Here is a tiny trained network, its code and every weight. The questions are about switching its units off for an input and a class, where a switched-off unit gives its printed mean instead of its output.

import numpy as np


def w(rows, s, z=0):
    codes = np.array(rows[::2]) - 128.0
    scale = np.full(codes.shape[1], s)
    scale[-1] = z or s
    return codes * scale


def f(y):
    return np.maximum(y, 0)


def log_softmax(a):
    a = a - a.max(-1, keepdims=True)
    return a - np.log(np.exp(a).sum(-1, keepdims=True))


def net(x, mask):
    res = np.array(x, float).reshape(1, 5) / 4 @ E
    y = f(res @ A[0][:, :-1].T + A[0][:, -1])
    res = res + np.where(mask, y, B[0][:, -1]) @ B[0][:, :-1]
    return log_softmax(res[-1] @ U[:, :-1].T + U[:, -1])


A, B = {}, {}
E = w([
[108,210,88,82,121,151,69,151],'x0',
[93,143,88,163,157,123,208,65],'x1',
[47,196,98,198,183,91,101,85],'x2',
[79,153,175,101,10,145,191,100],'x3',
[37,95,177,196,110,63,117,177],'x4',
],0.012)
A[0] = w([
[161,84,213,100,192,47,35,165,182],'n1',
[188,57,183,124,3,156,58,122,254],'n2',
[30,214,138,160,122,131,184,90,236],'n3',
[102,204,49,129,192,191,154,68,185],'n4',
[212,201,113,131,78,206,95,165,136],'n5',
[175,246,13,187,146,139,86,82,182],'n6',
[129,217,57,176,156,115,27,202,228],'n7',
[155,181,64,111,50,220,96,116,174],'n8',
[109,182,99,2,132,152,81,124,178],'n9',
[152,171,76,155,213,154,147,92,144],'n10',
[117,33,204,212,118,107,162,168,228],'n11',
[94,27,128,138,62,152,230,32,202],'n12',
[159,50,192,182,94,127,230,121,197],'n13',
[66,124,231,204,20,101,60,182,182],'n14',
],0.0091,0.0047)
B[0] = w([
[123,104,202,159,128,149,62,84,218],'n1',
[117,123,179,36,72,189,111,127,235],'n2',
[110,203,82,173,115,37,128,109,228],'n3',
[182,178,16,183,156,142,169,2,219],'n4',
[189,174,96,50,85,181,56,129,194],'n5',
[174,97,17,164,162,142,111,10,230],'n6',
[171,137,121,168,147,72,19,70,237],'n7',
[175,204,108,49,140,93,143,118,197],'n8',
[134,169,64,54,121,69,95,57,203],'n9',
[157,101,121,215,228,133,142,72,203],'n10',
[88,81,196,179,102,133,149,219,238],'n11',
[144,184,187,138,158,113,252,174,238],'n12',
[127,121,240,145,144,205,203,196,229],'n13',
[63,62,95,87,34,76,101,169,250],'n14',
],0.0095,0.015)
U = w([
[88,106,176,156,145,94,31,144,56],'0',
[45,189,187,178,120,99,195,158,116],'1',
[162,198,117,34,56,144,110,124,123],'2',
[135,161,61,168,169,127,133,76,60],'3',
[1,88,118,145,35,90,88,173,169],'4',
[143,73,162,147,139,180,96,96,161],'5',
[137,62,200,129,110,170,192,193,4],'6',
],0.012,0.0027)

Each question gives the input, the list of numbers given to net, and the class t.
The units are the neurons (one row each of A and B). Each row of codes is followed by its name. A weight is (code - 128) times the scale printed after its matrix; where a second scale follows, it is the last column's (A, B and U).
mask holds one flag per neuron, in row order. A switched-off neuron (its flag False) gives its mean, the last column of its row in B, instead of its output. The means were averaged over made-up inputs and are rounded, as every weight is.
A unit's drop is (log p(t) with every unit on - log p(t) with that unit switched off) / (log p(t) with every unit on - log p(t) with every unit switched off).
most important unit: the unit with the biggest drop
top k neurons: the k neurons with the biggest drops, biggest first
drop when u is switched off: that unit's drop, to one decimal
input [-8,0,4,-3,-3], class 5: most important unit => n3
input [-4,-6,-5,0,7], class 6: top 2 neurons => n13, n3
input [8,-1,-1,5,5], class 4: top 4 neurons => n14, n4, n12, n6
input [-8,-6,3,4,4], class 6: top 2 neurons => n13, n12
input [4,5,1,-3,7], class 4: top 2 neurons => n8, n12
input [4,-5,2,0,2], class 0: top 4 neurons => n7, n4, n1, n12
input [-8,3,0,-1,8], class 6: top 2 neurons => n13, n11
input [-2,6,-4,7,1], class 1: top 2 neurons => n3, n12
input [-5,-3,-5,-6,-2], class 6: drop when n6 is switched off => 0.1
input [-7,4,-3,1,6], class 6: drop when n13 is switched off => 0.1
input [4,-7,1,0,6], class 4: drop when n14 is switched off => 1.9
input [-5,1,0,6,-3], class 1: drop when n7 is switched off => -0.1
